[.33 -.33]
[-.35 -.03]
[.48 -.03]
[-.25 -.04]
[.19 -.11]
[-.49 .29]
[.68 .18]
[-.09 -.08]
->
[-.33 .33]
[-.03 -.35]
[-.03 .48]
[-.04 -.25]
[-.11 .19]
[.29 -.49]
[.18 .68]
[-.08 -.09]

[.05 .03 -.17 .31 -.01 .00 .36 -.18 .07]
[.29 .10 -.27 .01 -.30 .36 .02 .45 .08]
[.14 .04 -.43 .17 -.27 -.08 .50 .15 .11]
[.15 .04 -.42 .18 -.28 -.08 .50 .14 .11]
[.30 -.18 -.37 .03 .01 .42 -.16 .25 .27]
[.04 .06 -.04 -.06 -.16 .62 -.03 -.04 .10]
[.15 -.20 -.40 -.18 -.11 .60 -.08 .09 .33]
->
[.07 .05 .03 -.17 .31 -.01 .00 .36 -.18]
[.08 .29 .10 -.27 .01 -.30 .36 .02 .45]
[.11 .14 .04 -.43 .17 -.27 -.08 .50 .15]
[.11 .15 .04 -.42 .18 -.28 -.08 .50 .14]
[.27 .30 -.18 -.37 .03 .01 .42 -.16 .25]
[.10 .04 .06 -.04 -.06 -.16 .62 -.03 -.04]
[.33 .15 -.20 -.40 -.18 -.11 .60 -.08 .09]

[.21 -.22 .08 -.05 -.13 .36 -.11 -.07 .31 -.04 .55]
[.60 -.02 .12 .21 -.02 .26 .00 -.03 .34 -.16 .21]
[.50 .04 -.07 -.02 .20 -.14 .13 -.22 -.05 -.34 -.42]
[-.30 -.20 -.21 -.43 -.22 .14 -.03 -.43 -.12 .05 .19]
[-.19 -.38 -.23 -.23 .16 -.13 -.18 .01 .29 -.46 .12]
[.55 -.02 .04 -.15 -.06 .29 .12 -.48 -.02 .00 .08]
[-.22 -.36 -.29 -.26 .05 -.20 -.14 .02 .12 -.51 .04]
->
[.55 .21 -.22 .08 -.05 -.13 .36 -.11 -.07 .31 -.04]
[.21 .60 -.02 .12 .21 -.02 .26 .00 -.03 .34 -.16]
[-.42 .50 .04 -.07 -.02 .20 -.14 .13 -.22 -.05 -.34]
[.19 -.30 -.20 -.21 -.43 -.22 .14 -.03 -.43 -.12 .05]
[.12 -.19 -.38 -.23 -.23 .16 -.13 -.18 .01 .29 -.46]
[.08 .55 -.02 .04 -.15 -.06 .29 .12 -.48 -.02 .00]
[.04 -.22 -.36 -.29 -.26 .05 -.20 -.14 .02 .12 -.51]

[.04 .01 .22 -.14 -.52 .02 -.08 .48]
[-.03 .27 -.15 .06 -.33 -.20 .33 .02]
[.31 .16 -.52 -.14 -.28 .20 -.02 .06]
[.32 .16 -.58 -.16 -.35 .23 -.02 .05]
[-.01 -.61 .05 -.11 -.08 .42 -.22 -.01]
->
[.48 .04 .01 .22 -.14 -.52 .02 -.08]
[.02 -.03 .27 -.15 .06 -.33 -.20 .33]
[.06 .31 .16 -.52 -.14 -.28 .20 -.02]
[.05 .32 .16 -.58 -.16 -.35 .23 -.02]
[-.01 -.01 -.61 .05 -.11 -.08 .42 -.22]

[.04 -.09 .29 -.22 .11]
[-.31 .02 .18 .15 -.08]
[.01 .00 .28 -.67 -.04]
[-.24 -.06 .20 .04 .37]
[-.07 -.23 .25 .35 .55]
[-.04 -.02 .26 .21 -.08]
->
[.11 .04 -.09 .29 -.22]
[-.08 -.31 .02 .18 .15]
[-.04 .01 .00 .28 -.67]
[.37 -.24 -.06 .20 .04]
[.55 -.07 -.23 .25 .35]
[-.08 -.04 -.02 .26 .21]

[.02 -.18 .68]
[.53 .01 -.26]
[.02 -.19 .68]
[-.56 .01 .68]
[.02 .22 -.52]
[-.04 .21 -.47]
[-.55 .01 .68]
[.02 -.22 .68]
->
[.68 .02 -.18]
[-.26 .53 .01]
[.68 .02 -.19]
[.68 -.56 .01]
[-.52 .02 .22]
[-.47 -.04 .21]
[.68 -.55 .01]
[.68 .02 -.22]

[.15 -.42 .17 .22]
[.36 .32 -.29 -.33]
[-.05 -.38 .20 .17]
[-.59 .63 .04 .03]
[.31 -.35 .24 .28]
[.45 .36 -.36 -.21]
[.32 -.21 -.10 -.38]
->
[.22 .15 -.42 .17]
[-.33 .36 .32 -.29]
[.17 -.05 -.38 .20]
[.03 -.59 .63 .04]
[.28 .31 -.35 .24]
[-.21 .45 .36 -.36]
[-.38 .32 -.21 -.10]
